Below are the code and all the weights of a small trained network. Each question names an input and a target symbol and asks about switching units off, where a switched-off unit gives its printed mean instead of its output.

import numpy as np


def w(rows, s, z=0):
    codes = np.array(rows[::2]) - 128.0
    scale = np.full(codes.shape[1], s)
    scale[-1] = z or s
    return codes * scale


def f(y):
    return y / 2 * (1 + np.tanh(0.7978845608 * (y + 0.044715 * y**3)))


def softmax(a):
    e = np.exp(a - a.max(-1, keepdims=True))
    return e / e.sum(-1, keepdims=True)


def log_softmax(a):
    a = a - a.max(-1, keepdims=True)
    return a - np.log(np.exp(a).sum(-1, keepdims=True))


def net(x, mask):
    ids = ['γδεζηξστψ'.index(c) for c in x.split()]
    T = len(ids)
    res = E[ids] + P[:T]
    r = res
    for j in range(3):
        rows = slice(4 * j, 4 * j + 4)
        q, k, v = (r @ M[0][rows].T for M in (Q, K, V))
        z = softmax(np.where(np.tri(T) > 0, q @ k.T / 4**0.5, -1e9)) @ v
        o = O[0][rows]
        res = res + np.where(mask[j], z, o[:, -1]) @ o[:, :-1]
    y = f(res @ A[0][:, :-1].T + A[0][:, -1])
    res = res + np.where(mask[3:7], y, B[0][:, -1]) @ B[0][:, :-1]
    return log_softmax(res[-1] @ U[:, :-1].T + U[:, -1])


Q, K, V, O, A, B = {}, {}, {}, {}, {}, {}
E = w([
[175,171,135],'γ',
[198,26,125],'δ',
[209,9,120],'ε',
[232,199,106],'ζ',
[172,49,158],'η',
[84,160,72],'ξ',
[113,105,95],'σ',
[141,32,51],'τ',
[74,158,7],'ψ',
],0.02)
P = w([
[239,196,95],'0',
[219,168,102],'1',
[189,161,109],'2',
[168,135,107],'3',
[148,110,108],'4',
[123,90,115],'5',
[101,73,116],'6',
[75,56,121],'7',
[46,41,127],'8',
[30,21,123],'9',
[1,5,130],'10',
],0.0094)
Q[0] = w([
[139,173,247],'head 1',
[76,251,157],'head 1',
[86,176,215],'head 1',
[175,80,163],'head 1',
[125,184,158],'head 2',
[95,203,163],'head 2',
[110,244,204],'head 2',
[66,183,88],'head 2',
[78,130,136],'head 3',
[136,80,30],'head 3',
[131,96,152],'head 3',
[76,139,158],'head 3',
],0.013)
K[0] = w([
[175,158,71],'head 1',
[249,170,113],'head 1',
[171,165,101],'head 1',
[61,83,97],'head 1',
[172,196,121],'head 2',
[179,229,117],'head 2',
[151,173,127],'head 2',
[223,137,140],'head 2',
[132,130,73],'head 3',
[103,119,245],'head 3',
[96,158,130],'head 3',
[150,168,57],'head 3',
],0.015)
V[0] = w([
[173,124,76],'head 1',
[97,234,111],'head 1',
[102,149,112],'head 1',
[157,132,254],'head 1',
[89,149,98],'head 2',
[152,160,147],'head 2',
[107,158,108],'head 2',
[112,69,219],'head 2',
[139,120,84],'head 3',
[133,149,114],'head 3',
[109,80,144],'head 3',
[154,139,108],'head 3',
],0.017)
O[0] = w([
[95,98,129,189],'head 1',
[209,167,114,3],'head 1',
[182,128,91,93],'head 1',
[139,119,246,95],'head 1',
[39,130,130,66],'head 2',
[79,101,162,106],'head 2',
[61,114,103,71],'head 2',
[175,157,141,162],'head 2',
[54,94,126,153],'head 3',
[134,123,124,114],'head 3',
[120,144,141,153],'head 3',
[109,113,78,149],'head 3',
],0.013,0.021)
A[0] = w([
[74,219,64,250],'neuron 1',
[78,172,117,119],'neuron 2',
[75,72,29,108],'neuron 3',
[2,177,48,255],'neuron 4',
],0.0094,0.0041)
B[0] = w([
[181,1,200,160],'neuron 1',
[147,93,99,138],'neuron 2',
[39,186,101,250],'neuron 3',
[242,190,212,219],'neuron 4',
],0.0069,0.02)
U = w([
[204,161,148,144],'γ',
[138,139,167,155],'δ',
[133,37,97,3],'ε',
[151,73,115,49],'ζ',
[229,95,212,156],'η',
[254,172,163,186],'ξ',
[213,116,143,216],'σ',
[87,135,71,110],'τ',
[161,121,79,151],'ψ',
],0.0099,0.007)

Each question gives the input, a string of symbols that net reads in full, and the target symbol t.
The units are the heads (4 rows each of Q, K, V and O) and the neurons (one row each of A and B). Each row of codes is followed by its name. A weight is (code - 128) times the scale printed after its matrix; where a second scale follows, it is the last column's (O, A, B and U).
mask holds one flag per unit, heads first, then neurons. A switched-off unit (its flag False) gives its mean, the last column of its rows in O or B, instead of its output. The means were averaged over made-up inputs and are rounded, as every weight is.
A unit's drop is (log p(t) with every unit on - log p(t) with that unit switched off) / (log p(t) with every unit on - log p(t) with every unit switched off).
The circuit of an input: a set's keep is (log p(t) with only the set's units on - log p(t) with every unit switched off) / (log p(t) with every unit on - log p(t) with every unit switched off). Starting from all 7 units, units are removed one at a time, each time the one whose removal leaves the highest keep (on an exact tie, the one counted first), for as long as the keep stays at least 0.8.
circuit, biggest first: the units of the circuit, biggest drop first
unit that matters most: the unit with the biggest drop
top k neurons: the k neurons with the biggest drops, biggest first
heads that matter: for each layer, one digit per head in row order, 1 if its drop is at least 0.15 and else 0, layers parted by /
drop when u is switched off: that unit's drop, to one decimal
input ε ε η ε γ ψ γ η σ γ ε, target σ: heads that matter : 110
input ε γ ε ε ζ η ψ η, target ψ: unit that matters most : head 1
input ζ τ δ, target τ: heads that matter : 000
input ε δ ε γ ε ε η ε η ε δ, target η: heads that matter : 011
input ε ε γ γ ε γ σ ε η η, target η: heads that matter : 110
input ψ γ ε τ ζ, target δ: circuit, biggest first : (neuron 4; head 2)
input ε ξ γ, target δ: top 2 neurons : (neuron 4; neuron 3)
input ζ ε ψ σ ε ε ξ, target δ: circuit, biggest first : (neuron 4; head 1)
input γ τ η, target τ: circuit, biggest first : (neuron 3; head 1)
input ψ ε ζ ε γ ε γ ε τ ε ε, target τ: circuit, biggest first : (head 1; neuron 3)
input ε η η ε η γ ζ, target η: heads that matter : 100
input ζ ε ε γ ε, target ε: heads that matter : 100
input ζ γ η ζ γ ψ ε η ε, target η: circuit, biggest first : (head 2; head 1)
input η γ γ δ σ γ γ ψ η ψ ε, target ψ: circuit, biggest first : (head 1)
input ε η σ ε ψ ζ δ ψ σ τ ε, target τ: heads that matter : 100
input ζ ξ τ ε η, target τ: top 2 neurons : (neuron 1; neuron 4)
input ψ η ε, target ψ: circuit, biggest first : (head 1; neuron 4)
input ε ε ε ζ ε σ ζ, target δ: circuit, biggest first : (head 2; neuron 4; head 1)
input γ ζ ξ η ε ζ ε η ψ η δ, target ψ: heads that matter : 110
input ε γ η ξ ψ η η, target ψ: top 2 neurons : (neuron 4; neuron 1)
input ε η ξ ε η, target ξ: circuit, biggest first : (head 1)
input ξ ξ ξ, target ξ: top 2 neurons : (neuron 4; neuron 1)
input ε γ η ε ψ ξ η η, target ξ: circuit, biggest first : (head 2; head 1)
input δ η ψ η γ σ σ γ γ η δ, target η: heads that matter : 111
input ζ ε ε ε ε δ, target ε: heads that matter : 100
input δ ε γ γ, target δ: top 2 neurons : (neuron 1; neuron 4)
input ε ζ γ η ε ε ε ξ ε δ, target ξ: top neuron : (neuron 3)
input ξ ψ η δ, target ψ: top 2 neurons : (neuron 4; neuron 1)
input γ δ ε, target ε: drop when neuron 3 is switched off : 0.0
